Each row is followed by its band, which names the range that a hidden value of the row falls in. A new part has a new value, new ranges and new names.
[ 12   0   7 -33   3   5  -2  -4   4   8   9  -1  14  -1   8  -6 -26   3
  -1 -23   2  -4  12   6 -15]
M
[  1 -10   4  10   0 -14   7  10  -9  -8  10   8   4  -1   8  -4 -12  11
  -2   9   9 -13   7  -9 -12]
S
[-24   7   5 -22  -1  25   0  13  11   6 -44   2  -5   8  -6  -8   4   5
   9 -14 -13  -4 -10 -13  -6]
Z
[-15  -5  -2   3 -16  -5   6   7  13  -2 -21  -4 -13  -2 -18  17   1 -12
  -1  -2  -9 -11  -3   0   5]
A
[ 35 -14   8 -11  12 -15   0  25  17   0   1   8  -6  -5 -15  -4  18  -4
  21 -14   3  31  10   5   8]
C
[  8  -8   3  -2   9 -22   6 -10   2   4   8   8 -14  -6   2 -29   0   2
  27  28   7  28  24  -5   5]
C
[ -7  -5  -1  -4 -12 -17  12  10  15   4 -14  -4 -12 -13 -15   3   1 -22
  -1  -3  -9   9  10   7   2]
A
[ 25  -2  10 -22   7  -9  -3  -1  -8   6   8   1  16  -4   7  -4 -27 -11
 -11 -30   0  -2   9  -1  -3]
M
[  1  -5   0  18   0  19   3   8  -8   8   7  -1  11   0  11   3  18  13
  -3  -2   5 -12  -6   7 -14]
S
[-18  -7   7  -9 -12  -1   4  13   8   7 -39   5 -13   0  -8  -4   2  -6
  11  -1 -12  -2   7  -8  -1]
Z
[ 26  -3   2   0  10  -7   4  -4   7   6  -7  -2  -9   4  -9  -1  14  11
  24  10   0  14  -4 -10   3]
C
[ 22  -3   2   7  13  22  -8  24  -1   7   6  -2  10  -7  -8  20  24  -1
  -8 -24   0  12 -13  17   3]
C
[-13   2   7 -19  -2   9  -1  15  12   8 -38   7 -14   7  -5 -16   5   1
  11  -7 -11   4   0 -12  -8]
Z

[14  1  0 -1 -1  0 -2  0 -2  0  4 -1 -2  1  2  2 -1 -3  5  5  4]
(73)
[ 9  2  0  3  1 15 -1 -1 -2  1  4  9  1 -1 -3  3 -4 -7  7 -2 43]
(75)
[ 7  1  0  3  2 16 -2 -1 -1  0  3 10  1 -4 -4  4 -4 -6  6 -2 44]
(65)
[14  1  0 -1  0  3 -2  0 -2  0  4  0 -1  0  1  2 -2 -6  6  2 13]
(64)
[ 4 -1  0 -3  4  6 -1 -2  1 -1  3  4  1 -3 -5  1  0  1  0  1 -2]
(64)
[ 4 -1  0 -1  4  9 -1 -2  1 -1  4  6  1 -3 -6  1  0  1  1  1  3]
(73)
[14  0  0 -1 -1  6 -2 -1 -2  0  3  2  0 -3  0  3 -1 -5  5  2 14]
(64)
[10 -1  0 -4  6  2 -1 -2 -1  0  6  1  0 -5 -2  1  0 -1  2  5 -3]
(68)
[ 19   0   0  -2   1  -5  -3  -2  -4   1   5  -3  -3   5   3   1   1   5
   3   8 -13]
(65)
[  9  -1   0  -4   3  -8  -2  -2  -1  -1   3  -2  -2   3   1   0   3   8
   0   8 -27]
(65)
[ 8  0  0  3  2 14 -2 -1 -1  0  4  9  1 -4 -4  3 -3 -5  5  2 29]
(73)
[ 8 -1  0 -3  5  4 -1 -2  0 -1  6  2  0 -4 -2  1  0 -2  2  5  2]
(73)
[12  1  0  3  1 15 -2 -1 -2  0  4  9  1 -3 -3  3 -4 -7  8 -1 41]
(75)
[ -4  -1   0   2   8  15  -1   0   1   0   2  13   3 -11  -7   3  -4  -6
   5   3  43]
(65)
[ 9 -1  0 -4  2 -1 -1 -1  0 -1  4 -1  0 -3  0  1  1  1  2  4 -9]
(68)
[14  0  0 -2  0 -2 -2 -1 -2  0  4 -1 -1 -1  2  1  0  1  3  6 -4]
(65)
[ 5 -2  0 -4  4  5 -1 -2  1 -1  5  4  1 -4 -5  1  1  3  0  1 -8]
(73)

[  1 -10  -3  -2  -1   4   8   2  -1  -4  -8  -6  -1  -2   2   1  -1  -1
   0  -2   6   2   6  -2  -5]
W
[-10 -16   2  18  19   4  27   5 -32  -2 -34 -63  -3 -38  -6  -2  -2   0
  16 -14  32  -1  30  -4 -17]
G
[ 8  1 -3 -9 -9  3  7  2  8 -5 -6 -2 -4 -4  3  1 -1 -1 -3  2  6  5  6 -4
 -4]
Y
[ -3   4   3   4   1   0  -2  -2  -6   4  -2   3  -1 -16  -4  -2  -1   0
   8   4   6   1   2  -8  -4]
D
[ -1   0   2   5   4   6  10   2   1  -1  -7 -10  -5 -15  -4  -1   0   0
   2   4  10   3  11   3   4]
E
[ -5 -21  -5  -3  -4  -1   1  -1  -7  -2  -6  -7  -2  -9   1   0   1   1
   6   3  13   3  10   1   2]
Y
[  3  -1   1   3   0  -1   3  -2  -6   1  -8  -3   2 -11   1  -1  -5  -1
   0  -9   9   2  18   0   2]
G
[ -5   2   2   0  -7   6  -1  -3 -10  -2  -3   8  -3  -8  -5  -1  -3   0
   7   3 -13   3  -4 -12  12]
W
[ -6 -20  -3   4   5   5   3  -2 -11   3  -1  -3  -4 -20  -4   0   2   1
   2 -11  -7   2  11  -1   0]
W
[  0   2   1   1   0   5   7   1   2   3  -5   4  -1 -10  -1   0   0   0
   3  -4  -6   1   1  -6  -1]
E
[ 1 -2  1  3  1  4  6  2  8  2 -1  3 -3 -8 -2 -1 -3 -1 -3 -3 -3  0  4  1
  1]
E
[ -1   1   2   0  -4   1   2   0   1   3  -3   0  -5 -11  -1   0   2   0
   1  -4  -8   2   4  -5   5]
D
[ -8 -10   0   4   4   6   4  -2 -14  -6  -4   5   2   1  -2  -2  -5  -1
   3   4   7   3   0 -10  -3]
W
[  6   4  -1  -3  -7  -3  -2  -1   4   6   1   8  -1 -13  -4  -2  -5  -1
   1   5  13   4   7  -3  -4]
G
[  5  -1  -1  -3  -1  -2   0   0   7   5   0   3  -3 -17  -4  -2  -1   0
   4   7   8   2   2  -7  -6]
G
[ -2 -12  -5  -8 -10  -1  -7  -3   2   0   1  17   0   6   3   2   4   1
   3   2  -9   1  -8  -8  -4]
W
[  5 -16  -7  -8  -3   8  13   2  -6 -10 -12  -1   0  -8   0  -2  -5  -1
   5   8  14   3   0 -12  -4]
D
